Below are the code and all the weights of a small trained network. Each question names an input and a class and asks about switching units off, where a switched-off unit gives its printed mean instead of its output.

import numpy as np


def w(rows, s, z=0):
    codes = np.array(rows[::2]) - 128.0
    scale = np.full(codes.shape[1], s)
    scale[-1] = z or s
    return codes * scale


def f(y):
    return np.maximum(y, 0)


def log_softmax(a):
    a = a - a.max(-1, keepdims=True)
    return a - np.log(np.exp(a).sum(-1, keepdims=True))


def net(x, mask):
    res = np.array(x, float).reshape(1, 4) / 4 @ E
    y = f(res @ A[0][:, :-1].T + A[0][:, -1])
    res = res + np.where(mask, y, B[0][:, -1]) @ B[0][:, :-1]
    return log_softmax(res[-1] @ U[:, :-1].T + U[:, -1])


A, B = {}, {}
E = w([
[255,157,61,106,140,127,71,53],'x0',
[119,210,131,153,161,198,109,183],'x1',
[141,78,223,104,137,221,147,36],'x2',
[126,81,157,240,16,114,58,109],'x3',
],0.012)
A[0] = w([
[95,96,135,164,75,45,101,115,151],'N1',
[130,75,94,144,111,247,149,96,80],'N2',
[155,204,59,172,207,101,137,196,142],'N3',
[161,57,49,63,181,75,137,140,192],'N4',
[205,150,77,138,72,92,70,165,156],'N5',
[128,240,174,176,116,243,127,114,220],'N6',
[147,56,162,23,136,60,221,83,198],'N7',
[99,108,194,138,135,255,118,75,163],'N8',
[55,100,172,149,57,147,144,118,134],'N9',
[169,112,17,161,88,76,73,104,161],'N10',
[61,135,182,77,128,46,137,182,182],'N11',
[204,176,159,167,60,95,141,76,165],'N12',
[116,187,145,97,220,176,214,99,253],'N13',
],0.0098,0.005)
B[0] = w([
[100,153,170,200,100,131,101,45,230],'N1',
[106,162,140,66,152,109,160,133,185],'N2',
[52,206,48,89,178,128,130,137,224],'N3',
[160,110,58,166,22,120,104,143,210],'N4',
[114,185,128,106,125,92,89,101,225],'N5',
[114,99,98,58,155,173,76,141,234],'N6',
[214,76,106,190,109,136,187,104,232],'N7',
[179,101,216,63,158,254,143,108,253],'N8',
[58,128,188,158,132,189,135,135,229],'N9',
[181,151,119,146,96,76,23,51,242],'N10',
[111,144,76,179,147,174,138,118,211],'N11',
[135,134,156,114,73,164,85,107,202],'N12',
[145,107,77,91,169,139,163,186,247],'N13',
],0.0099,0.014)
U = w([
[61,140,44,91,198,144,117,172,205],'0',
[118,133,200,127,110,65,192,169,35],'1',
[131,162,98,134,74,77,29,31,172],'2',
[33,74,165,254,98,176,140,94,251],'3',
[157,61,56,175,94,113,201,116,83],'4',
[119,69,177,61,167,228,148,107,108],'5',
[40,117,150,147,148,141,81,193,32],'6',
],0.0098,0.0021)

Each question gives the input, the list of numbers given to net, and the class t.
The units are the neurons (one row each of A and B). Each row of codes is followed by its name. A weight is (code - 128) times the scale printed after its matrix; where a second scale follows, it is the last column's (A, B and U).
mask holds one flag per neuron, in row order. A switched-off neuron (its flag False) gives its mean, the last column of its row in B, instead of its output. The means were averaged over made-up inputs and are rounded, as every weight is.
A unit's drop is (log p(t) with every unit on - log p(t) with that unit switched off) / (log p(t) with every unit on - log p(t) with every unit switched off).
The circuit of an input: a set's keep is (log p(t) with only the set's units on - log p(t) with every unit switched off) / (log p(t) with every unit on - log p(t) with every unit switched off). Starting from the 12 units with the biggest drops (on a tie, the unit counted first), units are removed one at a time, each time the one whose removal leaves the highest keep (on an exact tie, the one counted first), for as long as the keep stays at least 0.8.
units of the circuit, in order: the units of the circuit, biggest drop first
k most important neurons: the k neurons with the biggest drops, biggest first
drop when u is switched off: that unit's drop, to one decimal
input [-3,-3,-8,-3], class 2: units of the circuit, in order : (N13)
input [-6,0,-6,1], class 3: 4 most important neurons : (N13; N1; N6; N11)
input [-3,5,-1,1], class 0: 2 most important neurons : (N8; N1)
input [4,0,1,-8], class 0: 4 most important neurons : (N3; N13; N1; N10)
input [-8,5,2,5], class 5: 3 most important neurons : (N8; N6; N4)
input [-8,0,4,2], class 5: 2 most important neurons : (N8; N4)
input [5,5,-1,-1], class 0: 2 most important neurons : (N3; N1)
input [-6,-5,-1,-3], class 3: 2 most important neurons : (N11; N9)
input [-4,-7,4,-7], class 4: drop when N7 is switched off : 0.1
input [3,2,7,6], class 5: drop when N3 is switched off : 0.0
input [-6,-5,3,-6], class 4: drop when N7 is switched off : 0.4
